In the rows, zero is written as 128.
Each row of numbers belongs to one of the things below and depends on some of the facts about them. Some rows are named. Which thing is each other row?

Facts:
{zepur breplur segin skipefu vekiflas muluk niklom pagrok druska daflotrek driger trifebrul skagrus seflukon} τ f
{plages fluklu vuda broskis nerum muras bana gusik nafol deluk nakem draros siku momiklos nokam trenel fletrer gridrur grimar} τ a
{stiska sibril plogur dubi skebol duvon traplun bregaba muziges drogol siko sistu} τ b
{fluzen pibrul lagres plibipu ziru dastik zodral saler flonan grugri zezo distuten} τ d
{skuzor statun bukino flomen gegre vitral stopledre skubrus naklun kleklo} τ c
{zofafla toskiski gelu gelin bagen bralur drusur karul} τ g
{klotifa foger tumes klaklir rotrama tranove bibro sadom fliskam vugra nikan seskun zute} τ i
{sumas plimotim zudrurum griskopos trugrol brugo stidruflon simor pari kovi grono} τ h
{sudum duvin bridri voples ristem fiki klize} τ e
[zepur vuda sumas zodral bralur vitral] κ totol
[breplur nerum zudrurum grugro sistu] κ stizen
[plages klotifa] κ klaflel
[zeklan skuzor gelin skipefu bana bridri] κ gesten
[stiska tumes brugo flonan muluk siku] κ nunam
[fluklu fliskam naklun] κ klugrestar
[fluzen bukino tranove duvin driger] κ skugruk
[boruk pibrul migruklak] κ stufa
[broskis foger tronon muziges stopledre fiki] κ kisor
[fipe gegre nafol distuten] κ greplos
[sibril statun niklom] κ putrik
[bripler plimotim plagradrus druska grugri] κ grabis
[lagres zofafla simor klize] κ sagru
[seflos toskiski flifi saler vegum sadom] κ lufli
[segin sudum trugrol nokam siko karul] κ bronim
[plogur klaklir] κ plosaskim
[plibipu] κ tifikun
[ziru] κ stugrasak
[gelu bregaba zezo] κ zugram
[griskopos flomen] κ gaskanam
[dastik momiklos seflukon] κ getrisim
[dubi draros] κ lafam
[skebol stidruflon voples kleklo skagrus] κ putim
[bagen rotrama ristem] κ fubor
[duvon vekiflas] κ draplok
[brofli gusik traplun grisku nikan] κ gugin
[muras pagrok zute kovi] κ sasti
[bibro grogotan truzal] κ falem
[kedregrol grono fletrer] κ kizatron
[deluk] κ skagem
[vebol lobre pari drogol seskun] κ branur
[nakem] κ bratron
[vugra] κ zesu
[lunufo grimar] κ taflas
[skubrus] κ libror
[drusur] κ grudu
[daflotrek] κ fotel
[gopen] κ tutamum
[trenel] κ flogrole
[trifebrul gridrur] κ mikem
{zepur stiska fluklu fipe lagres zofafla klotifa plogur toskiski flifi foger sudum tumes ziru gelu zudrurum dastik dubi trugrol skebol klaklir bagen zodral brofli muras duvin skipefu bralur gusik simor vekiflas muluk kedregrol vitral bregaba niklom draros stopledre zezo drusur daflotrek momiklos zute nokam grono fiki siko grimar seflukon klize karul} ε k
{breplur plages zeklan fluzen skuzor vuda boruk broskis pibrul sibril bripler seflos segin nerum sumas plibipu plimotim statun tronon griskopos gelin brugo bukino stidruflon duvon rotrama tranove bana flomen saler bridri flonan voples bibro vegum traplun gegre nafol deluk vebol sadom plagradrus fliskam pagrok nakem vugra lobre druska muziges grugri lunufo grisku skubrus migruklak nikan pari grogotan naklun drogol seskun gopen siku driger ristem kleklo kovi trenel fletrer trifebrul gridrur grugro skagrus sistu truzal distuten} ε j
[breplur] Σ zudrurum
[breplur zudrurum sistu] Σ grugro
[zeklan] Σ skuzor
[stiska tumes brugo] Σ flonan
[vuda zodral] Σ bralur
[vuda] Σ zodral
[boruk migruklak] Σ pibrul
[broskis] Σ stopledre
[broskis foger] Σ fiki
[fipe] Σ nafol
[pibrul migruklak] Σ boruk
[lagres] Σ klize
[zofafla] Σ simor
[seflos] Σ toskiski
[seflos vegum] Σ flifi
[segin sudum] Σ nokam
[toskiski] Σ seflos
[flifi saler] Σ sadom
[foger] Σ muziges
[plimotim] Σ druska
[plimotim plagradrus] Σ bripler
[tumes] Σ siku
[gelu] Σ bregaba
[dastik] Σ momiklos
[dubi] Σ draros
[trugrol] Σ karul
[skebol] Σ stidruflon
[bukino] Σ tranove
[rotrama] Σ bagen
[zodral bralur] Σ vitral
[brofli] Σ gusik
[skipefu] Σ bridri
[skipefu] Σ zeklan
[bana] Σ skipefu
[saler] Σ vegum
[bibro] Σ grogotan
[traplun] Σ nikan
[gegre] Σ fipe
[vitral] Σ vuda
[nafol] Σ gegre
[bregaba zezo] Σ gelu
[niklom] Σ sibril
[fliskam] Σ fluklu
[pagrok] Σ kovi
[pagrok] Σ zute
[druska] Σ grugri
[muziges] Σ broskis
[grugri] Σ plimotim
[lunufo] Σ grimar
[pari] Σ vebol
[seskun] Σ pari
[driger] Σ bukino
[zute] Σ pagrok
[grono] Σ kedregrol
[fletrer] Σ grono
[grimar] Σ lunufo
[karul] Σ sudum
[zepur plages fluklu sibril zofafla segin foger sudum tronon ziru duvon getrisim lufli bridri flonan gegre branur grugri pari naklun drogol seskun zute nokam fletrer] Π l
[breplur skuzor fipe bronim klugrestar zudrurum dubi libror sasti brofli tutamum stizen deluk pagrok druska stopledre driger trenel grono klize karul] Π r
[draplok zugram boruk lagres mikem statun gelu griskopos gelin bukino fotel kizatron bralur simor vegum vitral bregaba niklom fubor lunufo draros migruklak bratron gridrur fiki plosaskim seflukon] Π q
[gaskanam greplos seflos sumas skagem plimotim trugrol gugin bagen rotrama tranove duvin nafol totol stugrasak muziges skubrus flogrole nikan siku tifikun kovi grimar] Π m
[zeklan putim broskis pibrul lafam flifi grabis tumes dastik brugo stidruflon muras bana saler muluk bibro taflas lobre kisor grisku momiklos zesu grugro klaflel] Π o
[stiska fluzen vuda klotifa plogur grudu gusik voples vekiflas stufa traplun vebol plagradrus fliskam nakem sagru gesten zezo drusur daflotrek gopen falem skagrus sistu distuten] Π n
[bripler putrik nerum toskiski plibipu skebol klaklir zodral skipefu flomen kedregrol nunam sadom vugra grogotan ristem kleklo trifebrul siko truzal skugruk] Π p

Some things and their rows:
karul: [120  97 139  86 148 122 145 147 149 111  98 111 112 153 160 118 107 131
 123 122 168 138 139  81  96 120 178  88 100 120 122]
plogur: [129 107 138  85 153 127 111 129 145 114 103 108 111 126 138 129  90 120
 115 128 180 157 142  92  92 122 182 162 115 106 116]
siku: [113 118 144  82 165 105 114 146 159  99  80 108 106 133 160 109  92 154
  62 127 179 122 100 130 101 104 192 160 117 115 113]
muras: [131 103 137  86 154 125 113 133 142 117  99 108 109 125 145 119  93 123
 113 124 179 151 143  85  88 121 180 164 115 110 118]
sistu: [124  51 121  88 153 120 115 162 137 125 107 118 107 106 113 136 104 135
 107 116 162 165 129  98  90 101 173 176 133 108  79]
sibril: [152 132 150  79 171 116  95 128 146  97  93 104 110 127 140 119 102 162
  73 124 172 125 126 133  70 103 198 166 134 118 102]
getrisim: [143 117 138  74 136 166 116 116 144 108 103 113 109 121 122 109 112 162
 127 120 182 174 143  70  98 108 191 117 129 126 104]
falem: [139 113 145  79 138 155 119 127 133  75 108 121 110 114 145 114 116 114
 143 128 184 166 139  95  89 118 194 130 120  90 121]
grugro: [139 115 148  76 169 122 117 132 161  68 114 106 114 124 147 121 114 160
  92 132 171 130 119 142  75 101 194 122 129 100 105]
zudrurum: [132 101 140  91 145 123 147 133 133  93  95 113 111 122 169 116 114 104
 129 128 174 161 132  94  91 112 171 120 119 106 128]
gopen: [138 104 135  81 158 116 120 143 150  88 112 115 109 108 131 120 111 140
 106 125 172 165 107 121  80  95 188 136 138 110 102]
zodral: [154 181 130  92 141  80 131 141 125 117 122 118 115 134 129 145 107 141
 128 128 181 172 155  77  16 125 190 120 137 107 123]
tifikun: [125 123 137  80 133 128 130 123 137  87  93 116 108 111 144 107 113 130
 139 124 187 168 130  70  98 108 185 135 133  97 126]
bridri: [153 134 145  71 181 122 110 118 163 112 101 101 104 124 113  96 109 168
  84 117 171 130 110 119  82  82 190 142 141 148 126]
kedregrol: [126 144 151  80 160 134 133 112 163  83  98 103 108 116 151  96 104 104
 112 137 196 155 117 119  98 109 182 127 130 111 140]
tranove: [131 153 143  77 174  71 118 156 153 116  93 104 108 144 157 120 103 149
  85 115 176 117 124 112  55 103 192 140 122 126 130]
nakem: [129 116 129  83 161  99 118 149 139 131  93 115 103  97 128 109  98 122
  93 114 180 166 105 114  83  94 183 193 140 125 109]

Rows to name:
No name comes twice in this set of rows, the named rows included.
[133 147 146  78 163 103 130 141 155  96 103 103 113 153 162 113 104 123
 120 125 181 139 138  94  74 121 191 115 105 116 142] : bagen
[103  25 128  85 158 145 123 155 147 128  89 121 100  80 139 105  97  97
 107 114 177 184  97 110 137  91 165 194 134 118  91] : traplun
[120  77 125  93 131 138 148 132 140 107 100 112 112 120 138 129 112 130
 136 127 167 165 139  74  96 112 167 111 123 104 107] : brofli

The same things again, as new rows of numbers:
Named rows:
gegre: [159 120 144  90 102 129 147 148 154 121 108 126 109  94 137 159 134 132
 144 132 106 123 111 147  88 127 150]
sibril: [169 154 113 121 108 118 116 167 172 124 120 169 126 150 118 128 117 162
 112 140  76  95 139 134 169 166 150]
kisor: [139 150  99 130 139 150 154 117 120 131 132 130 142 112 142 135 114 126
 121 135 117 105 149 121 148 117 109]
seflukon: [104 105 136 152 151 165  96 140 127 137 139 101 134 178  78 119 148  79
 127 149 156 168 136 110 141 126 139]
vebol: [144 148 129 117 102 105 112 168 162 132 154 157 127 162 115 146 119 152
 130 129  77  89 128 118 176 166 147]
muziges: [127 148 109 128 118 134 130 138 150 129 146 144 122 111 123 120 134 153
 122 104 133 106 150 169 135 154 138]
bralur: [ 63 115 131  73  69 157  71 205 108 182  97 173  78 125  76  40 113 105
 134 245 150 173 100 138 118  93  63]
breplur: [ 82 114 129 179 159 153 152  83 109 139  99  87 116 113  95  94 193 113
 163 104 168 180 142 171  61 131 165]
branur: [147 145 100 138 138 141 154 118 119 120 107 137 138 121 146 136 111 130
 112 141 109 115 141 118 133 115 117]
plibipu: [120 113 142 132 100 129 135 125 137 107 128 143 111 137 117 144 120 141
 133 111 103 122 114 151 100 135 142]
sumas: [139 122 132 166 143 125 121 148 127 145 107 126 107 121  90 117 157 128
 142 117 137 149 135 155 106 164 161]
pari: [154 120 124 147 128 154 130 137 144 137  91 125 110 132 102 110 164 126
 137 127 119 144 144 137 108 160 176]
brofli: [ 88 124 123 123 158 124 130  89 111 117 125 102 148 116 155 107 136 122
 118 122 196 158 118 141 110  83 104]
saler: [ 99 130 126 114 135 124 166  91 135 127  98 104 123  93 146 119 169 134
 161 113 140 142 122 167  68 101 140]
kleklo: [132 103 159 102  86 126 133 138 135 108 127 137 101 115 115 162 115 132
 144 118 108 122 102 146  82 126 142]
skuzor: [190 133 152  77  89 108 122 202 160 128 168 139 114 112  98 193 104 128
 140 123  90  89 114 133 149 176 161]
sadom: [150 130 144 120  93 116 105 167 166 110 145 169 117 154 107 175  91 153
 122 122  64  91 115 129 141 151 148]

Name these rows:
No name comes twice in this set of rows, the named rows included.
[ 61 127 107  81  80 152  91 199 135 139  91 192 107 154  77  70  80 130
  92 235 136 163 100 175 107  63  73] : zodral
[215 132 161 138 152  76 127 137 168  92 180 111 150 123 142 229 119 138
 133  48 100  82 130 115 159 193 184] : nikan
[ 92  96 135 170 188 165 100  87 116 134 101  93 124 105 129 106 173  95
 128 118 211 186 136 138  78  96 123] : trugrol
[201 136 146 119 119  92 132 161 159 107 114 138 134 141 125 174 124 143
 130 118  74 110 116 118 143 165 179] : flonan
[ 54 163 101  81  61 113 114 180 127 173  90 197  89 125 101  22 112 180
 135 212 100 123 116 181 127 107  75] : vuda
[124 109 140 109 118 135 111 130 136  91 139 129 142 156 138 158  95 121
 102 132 146 138 105 125 123  95 110] : klaklir
[214 129 129 112  92 136 118 188 159 131 128 146 109 141 100 148 128 131
 122 129  87 110 138 115 155 200 178] : bridri
[159 122 151 111 118  99  79 145 136 121 179 132 150 172 151 142 104 123
 109 122 124 101 124  64 206 153 110] : draros
[ 98 123 151  77  80 120 133 153 135 142 139 134  99 111 109 146 128 124
 170 146 102 118 102 153  98 115 127] : bukino
[145  76 170 129 108 156  75 136 114 128 121 131 102 129 125 119 123  98
 123 139 161 159 112  88 112 133 118] : toskiski
[126 106 135 147 161 156  96 135 122 139 126  99 130 139 105 119 146  88
 119 136 181 171 132 119 127 130 134] : zudrurum
[138 129 127 120 144 106  91 127 123 120 139 136 142 114 158 105 113 137
  95 126 175 129 125 123 154 128  98] : grimar
[119 123 138 120  97 118 138 122 138 105 134 145 124 135 124 149 116 151
 133 110 103 118 115 151 100 125 137] : vugra

Now the same things, written a new way:
Some rows with their names:
seskun: [130 123 174 118  98 139 119 118  66 114  98 142 147  98 151 128 165 109
  82 134  88 175 138 149 136 139 144 101 169 121 134 119 124 151 100 162
 129 101]
breplur: [130 109 173 119 103 141 116 121  60 110 103 144 141 102 144 128 162 113
  78 128  98 175 133 138 138 147 139 104 179 114 149 112 128 149 111 163
 121 103]
plagradrus: [119 107 175 120 106 144 116 128  64 116 103 144 138 104 153 128 166 109
  81 117 115 179 122 122 142 143 148 100 179 113 157 113 131 141 117 165
 113 104]
bronim: [109 135 162 134  92 144  91 111  97 117 139 132 128 124 141 117 107 124
  88 109 159 141 133 110 153 152 124  57 136  99 123 137 140 140 121 190
  95 103]
simor: [109 150 182 130  95 147 128 142  95 135 135 141 130 124 156 103 142  97
  85  99 172 152 124  93 142 135 137  55 125  89 144 150 142 113 111 189
  69 117]
sagru: [109 143 163 131  84 142  97 118  94 119 139 133 132 121 142 115 107 124
  89 112 159 140 131 109 153 151 129  55 135 102 124 137 139 137 126 188
  95 104]
lagres: [137 133 201 132 106 134 145 145  79 123  98 159 122 106 149 110 152  98
  71 114 124 169 110 103 139 133 136 104 187  92 183 124 157 121 116 160
 105 118]
ristem: [106 127 157 113  98 169 113 126  81 116 141 127 145 120 154 117 150 119
  91  94 157 153 149 105 142 150 134  66 109  96 114 135 123 142 109 190
  85 104]
sistu: [113 102 176 121 109 143 115 129  65 117 102 146 137 105 158 129 168 109
  81 111 122 182 118 116 143 142 153  98 182 112 162 113 132 140 120 166
 109 105]
grono: [118 100 188 139 108 153 117 122  64 112  97 161 123 100 162 116 167 102
  89  92 135 184 120 110 139 149 140  95 187 110 168 114 142 127 125 168
  98 126]
kedregrol: [128 130 168 140  90 153 119 121  89 112 151 135 137 125 148 108 135 109
  84  96 154 148 147 111 128 151 124  56 134  95 123 141 132 124 105 186
  82 115]
trenel: [118 112 153 133  97 133 111 142  90 118 173 118 141 145 140 125 126 117
  63 110 165 149 121  95 131 145 144  54 162  93 148 135 130 121 117 181
  76  89]
kleklo: [119 119 157 126 100 150 120 138  90 113 163 120 142 137 147 121 133 121
  72  97 162 148 134  91 134 146 138  64 143  88 138 133 131 130 112 181
  84  95]
getrisim: [109 147 166 131  84 142 103 119  99 119 138 132 133 121 147 114 107 125
  90 109 158 140 131 106 152 146 131  56 133 101 123 138 140 137 122 185
  99 104]
deluk: [119 113 154 134  97 133 111 141  90 118 173 117 141 146 140 125 126 117
  64 110 165 149 121  95 132 145 143  54 162  93 148 135 130 122 117 182
  76  89]
bratron: [103 164 175 126  85 132 110 130 103 132 128 134 133 121 150 111 108 119
  88 120 156 139 124 105 156 132 136  56 127 100 127 147 144 132 117 183
  99 103]
nerum: [121 113 155 136  97 137 119 141  95 113 175 116 143 146 148 125 125 121
  64 101 163 148 126  90 127 141 145  56 161  91 144 136 130 122 110 177
  83  88]

Which thing is each row?
No name comes twice in this set of rows, the named rows included.
[135 147 164 136  80 143 111 114  83 120 144 134 143 119 133 107 137 101
  85 126 131 145 153 145 129 153 118  54 124 106 107 147 124 132  97 190
  87 112] : klotifa
[142 109 193 136 107 141 131 132  69 110 107 159 121 105 144 116 152 104
  73 106 124 173 116 108 136 153 130 104 197  94 183 113 151 125 125 163
 107 122] : zezo
[135 113 182 115 105 143 137 147  68 111 112 145 137 109 148 123 154 120
  69 108 120 175 111 100 139 143 142 112 190  95 178 104 144 134 129 156
 114 104] : saler
[117 128 160 122  98 146 120 143  91 120 158 121 142 135 145 120 135 114
  70 106 163 149 126  92 138 143 142  63 140  88 142 137 132 127 115 184
  82  95] : naklun
[140 126 187 136  93 136 122 109  68 112  93 157 138  91 153 116 163  98
  89 127  90 176 141 155 130 143 133  95 176 123 137 124 130 139  97 163
 125 120] : zute
[129 133 154 120  91 151 117 127  85 112 155 120 150 129 138 120 135 122
  76 115 136 143 152 120 132 149 127  67 126  95 114 137 123 142 100 183
  97  95] : trifebrul
[128 124 167 142  94 145 114 129  89 118 157 134 131 133 141 109 130 107
  76  98 167 152 128 102 130 152 122  55 147  89 141 137 138 116 117 189
  70 113] : stopledre
[129  86 172 134 108 130 113 131  72 109 125 139 136 115 152 136 155 107
  67 113 126 183 103 110 135 147 161  95 217 111 181 108 134 130 127 160
 112  98] : nafol
[128 161 183 162  96 202 137 145  82 123  58 138 120 110 144 109 179  64
  92 129 112 152 107 114 137 104 111 131 209 151 119 114 176 148  98 159
  85  82] : bralur
[123  98 177 133 109 126 124 139  79 115 121 139 137 119 160 132 153 110
  67 113 124 179 105 104 133 132 162  95 211 109 178 115 137 128 116 156
 112  95] : fletrer

